Below are the code and all the weights of a small trained network. Each question names an input and a class and asks about switching units off, where a switched-off unit gives its printed mean instead of its output.

import numpy as np


def w(rows, s, z=0):
    codes = np.array(rows[::2]) - 128.0
    scale = np.full(codes.shape[1], s)
    scale[-1] = z or s
    return codes * scale


def f(y):
    return y / 2 * (1 + np.tanh(0.7978845608 * (y + 0.044715 * y**3)))


def log_softmax(a):
    a = a - a.max(-1, keepdims=True)
    return a - np.log(np.exp(a).sum(-1, keepdims=True))


def net(x, mask):
    res = np.array(x, float).reshape(1, 8) / 4 @ E
    y = f(res @ A[0][:, :-1].T + A[0][:, -1])
    res = res + np.where(mask, y, B[0][:, -1]) @ B[0][:, :-1]
    return log_softmax(res[-1] @ U[:, :-1].T + U[:, -1])


A, B = {}, {}
E = w([
[226,146,67],'x0',
[89,62,165],'x1',
[82,26,89],'x2',
[174,91,171],'x3',
[156,2,123],'x4',
[169,139,171],'x5',
[147,182,95],'x6',
[87,51,202],'x7',
],0.0067)
A[0] = w([
[201,193,168,152],'N0',
[122,89,116,96],'N1',
[208,120,53,185],'N2',
[136,248,164,198],'N3',
[119,36,146,156],'N4',
[17,146,141,148],'N5',
[207,118,67,217],'N6',
[108,29,70,140],'N7',
[56,146,92,168],'N8',
[242,166,200,204],'N9',
[128,134,91,232],'N10',
[164,49,154,143],'N11',
[141,69,162,253],'N12',
],0.011,0.0048)
B[0] = w([
[155,164,203,205],'N0',
[170,200,163,139],'N1',
[52,95,216,202],'N2',
[173,103,157,254],'N3',
[76,135,201,211],'N4',
[103,54,126,192],'N5',
[31,143,241,205],'N6',
[137,185,200,205],'N7',
[85,65,150,166],'N8',
[142,165,249,221],'N9',
[130,43,254,175],'N10',
[180,202,224,187],'N11',
[93,161,211,215],'N12',
],0.007,0.0083)
U = w([
[40,2,117,235],'0',
[216,62,96,47],'1',
[225,148,143,195],'2',
[203,106,49,4],'3',
],0.0091,0.0044)

Each question gives the input, the list of numbers given to net, and the class t.
The units are the neurons (one row each of A and B). Each row of codes is followed by its name. A weight is (code - 128) times the scale printed after its matrix; where a second scale follows, it is the last column's (A, B and U).
mask holds one flag per neuron, in row order. A switched-off neuron (its flag False) gives its mean, the last column of its row in B, instead of its output. The means were averaged over made-up inputs and are rounded, as every weight is.
A unit's drop is (log p(t) with every unit on - log p(t) with that unit switched off) / (log p(t) with every unit on - log p(t) with every unit switched off).
The circuit of an input: a set's keep is (log p(t) with only the set's units on - log p(t) with every unit switched off) / (log p(t) with every unit on - log p(t) with every unit switched off). Starting from the 12 units with the biggest drops (on a tie, the unit counted first), units are removed one at a time, each time the one whose removal leaves the highest keep (on an exact tie, the one counted first), for as long as the keep stays at least 0.8.
circuit, biggest first: the units of the circuit, biggest drop first
most important unit: the unit with the biggest drop
top k neurons: the k neurons with the biggest drops, biggest first
drop when u is switched off: that unit's drop, to one decimal
input [8,8,2,-8,1,6,-7,4], class 2: top 2 neurons => (N11 N7)
input [-7,-1,-7,-1,8,-1,-2,-8], class 1: most important unit => N4
input [-2,-5,3,-1,6,1,4,8], class 2: top 3 neurons => (N11 N7 N2)
input [8,-3,-4,-3,7,-8,7,-1], class 0: circuit, biggest first => (N2 N6)
input [2,3,2,-7,-7,4,7,-2], class 0: circuit, biggest first => (N8 N11)
input [3,4,4,4,7,-6,-3,-2], class 2: top 3 neurons => (N11 N7 N1)
input [-4,-1,-1,-3,8,-4,-7,-4], class 2: top 2 neurons => (N7 N11)
input [4,6,4,2,5,-8,-5,1], class 2: top 3 neurons => (N11 N7 N1)
input [4,-2,-1,-2,0,-3,2,-4], class 0: top 3 neurons => (N2 N6 N11)
input [-3,-5,-5,-6,4,5,-3,1], class 1: drop when N4 is switched off => 0.2
input [-4,0,0,3,7,1,1,4], class 2: drop when N7 is switched off => 0.1
input [4,-8,1,-8,1,1,-4,-8], class 0: drop when N2 is switched off => 0.3
